Below is a small trained network, with its code and all its weights. Each question gives an input and a class and asks what happens when units are switched off, that is, made to give their printed mean instead of their output.

import numpy as np


def w(rows, s, z=0):
    codes = np.array(rows[::2]) - 128.0
    scale = np.full(codes.shape[1], s)
    scale[-1] = z or s
    return codes * scale


def norm(h):
    return h / np.sqrt((h * h).mean(-1, keepdims=True) + 1e-5)


def f(y):
    return y / 2 * (1 + np.tanh(0.7978845608 * (y + 0.044715 * y**3)))


def log_softmax(a):
    a = a - a.max(-1, keepdims=True)
    return a - np.log(np.exp(a).sum(-1, keepdims=True))


def net(x, mask):
    res = np.array(x, float).reshape(1, 2) / 4 @ E
    u = 0
    for l in range(4):
        y = f(norm(res) @ A[l][:, :-1].T + A[l][:, -1])
        res = res + np.where(mask[u : u + 7], y, B[l][:, -1]) @ B[l][:, :-1]
        u += 7
    return log_softmax(norm(res)[-1] @ U[:, :-1].T + U[:, -1])


A, B = {}, {}
E = w([
[141,159,237,57,211,165],'x0',
[3,108,143,116,108,131],'x1',
],0.0051)
A[0] = w([
[115,50,161,105,95,137,14],'L0N0',
[133,219,65,3,148,68,158],'L0N1',
[159,166,204,86,115,246,172],'L0N2',
[135,125,124,207,88,158,72],'L0N3',
[218,218,104,188,122,53,84],'L0N4',
[70,141,197,6,152,187,195],'L0N5',
[131,90,113,176,153,129,2],'L0N6',
],0.0054,0.00081)
B[0] = w([
[82,191,55,150,131,99,127],'L0N0',
[146,183,151,151,163,144,138],'L0N1',
[188,153,183,136,197,175,201],'L0N2',
[138,140,189,36,120,41,150],'L0N3',
[178,70,2,154,174,89,213],'L0N4',
[140,146,129,186,6,105,255],'L0N5',
[155,96,157,146,78,110,125],'L0N6',
],0.0051,0.0042)
A[1] = w([
[182,150,199,253,58,206,206],'L1N0',
[146,128,50,95,216,116,221],'L1N1',
[178,117,80,173,61,62,92],'L1N2',
[47,69,140,81,78,82,9],'L1N3',
[46,110,203,130,75,147,28],'L1N4',
[50,242,139,217,94,132,12],'L1N5',
[64,66,153,71,67,49,89],'L1N6',
],0.0052,0.0014)
B[1] = w([
[86,169,174,125,224,101,252],'L1N0',
[148,13,82,193,143,126,195],'L1N1',
[177,38,103,14,58,103,237],'L1N2',
[26,144,92,131,118,108,184],'L1N3',
[206,79,78,121,137,243,205],'L1N4',
[127,99,113,132,113,129,201],'L1N5',
[166,253,176,174,128,122,200],'L1N6',
],0.0046,0.0032)
A[2] = w([
[92,150,110,99,93,129,61],'L2N0',
[146,253,123,128,188,181,60],'L2N1',
[155,56,72,94,75,103,5],'L2N2',
[82,119,137,116,52,98,165],'L2N3',
[140,127,54,177,192,89,197],'L2N4',
[103,94,81,124,141,66,162],'L2N5',
[175,12,5,170,105,127,221],'L2N6',
],0.0062,0.0015)
B[2] = w([
[225,195,26,91,97,165,135],'L2N0',
[107,150,166,88,90,115,163],'L2N1',
[115,161,165,43,92,125,179],'L2N2',
[152,208,83,169,253,86,163],'L2N3',
[166,92,205,151,187,181,163],'L2N4',
[202,200,153,125,135,95,158],'L2N5',
[117,165,228,69,154,171,254],'L2N6',
],0.0053,0.0073)
A[3] = w([
[109,105,92,163,115,111,58],'L3N0',
[61,155,2,173,132,145,114],'L3N1',
[116,135,153,126,129,160,185],'L3N2',
[200,121,130,161,126,71,214],'L3N3',
[121,158,75,121,69,174,209],'L3N4',
[170,25,131,91,143,150,246],'L3N5',
[174,96,197,73,162,115,179],'L3N6',
],0.0076,0.0013)
B[3] = w([
[107,173,96,166,100,149,117],'L3N0',
[141,136,57,239,108,100,203],'L3N1',
[106,95,204,138,101,81,154],'L3N2',
[50,37,131,73,56,173,162],'L3N3',
[130,154,77,202,253,78,158],'L3N4',
[140,129,71,200,162,211,197],'L3N5',
[20,137,49,188,63,87,255],'L3N6',
],0.0054,0.0062)
U = w([
[68,178,251,156,142,122,202],'0',
[160,33,63,79,59,139,159],'1',
[109,199,46,225,130,59,187],'2',
[176,57,152,197,189,185,110],'3',
[109,111,142,106,135,105,3],'4',
[138,166,100,50,67,17,123],'5',
],0.011,0.0039)

Each question gives the input, the list of numbers given to net, and the class t.
The units are the neurons (one row each of A and B). Each row of codes is followed by its name. A weight is (code - 128) times the scale printed after its matrix; where a second scale follows, it is the last column's (A, B and U).
mask holds one flag per neuron, layer by layer. A switched-off neuron (its flag False) gives its mean, the last column of its row in B, instead of its output. The means were averaged over made-up inputs and are rounded, as every weight is.
A unit's drop is (log p(t) with every unit on - log p(t) with that unit switched off) / (log p(t) with every unit on - log p(t) with every unit switched off).
The circuit of an input: a set's keep is (log p(t) with only the set's units on - log p(t) with every unit switched off) / (log p(t) with every unit on - log p(t) with every unit switched off). Starting from the 12 units with the biggest drops (on a tie, the unit counted first), units are removed one at a time, each time the one whose removal leaves the highest keep (on an exact tie, the one counted first), for as long as the keep stays at least 0.8.
circuit, biggest first: the units of the circuit, biggest drop first
most important unit: the unit with the biggest drop
top k neurons: the k neurons with the biggest drops, biggest first
top k neurons in layer l: the k neurons of layer l with the biggest drops, biggest first
drop when u is switched off: that unit's drop, to one decimal
input [2,5], class 2: circuit, biggest first -> [L2N6]
input [0,-6], class 3: top 2 neurons -> [L0N5, L2N4]
input [4,8], class 2: circuit, biggest first -> [L2N6, L0N5]
input [-6,-3], class 1: top 3 neurons -> [L0N4, L0N5, L3N5]
input [0,-1], class 3: top 2 neurons -> [L0N5, L0N4]
input [-7,-1], class 5: top 2 neurons -> [L2N2, L2N6]
input [2,4], class 2: top 2 neurons in layer 0 -> [L0N0, L0N5]
input [-4,-2], class 1: top 2 neurons -> [L0N4, L0N5]
input [-2,-8], class 1: top 3 neurons in layer 3 -> [L3N3, L3N6, L3N4]
input [-1,-7], class 3: top 3 neurons -> [L0N5, L3N5, L2N4]
input [-5,-2], class 1: top 2 neurons in layer 2 -> [L2N1, L2N4]
input [2,-3], class 3: top 2 neurons -> [L2N6, L0N4]
input [-1,0], class 5: top 2 neurons in layer 0 -> [L0N2, L0N3]
input [-5,-5], class 1: most important unit -> L0N4
input [-1,-1], class 1: top 2 neurons in layer 1 -> [L1N1, L1N2]
input [-8,1], class 5: drop when L3N1 is switched off -> 0.0
input [3,6], class 2: drop when L1N4 is switched off -> 0.1
input [0,-4], class 3: drop when L3N5 is switched off -> 0.2
input [-6,2], class 5: drop when L1N2 is switched off -> 0.4
input [-7,3], class 5: most important unit -> L1N2
input [1,-1], class 0: top 2 neurons in layer 1 -> [L1N2, L1N0]
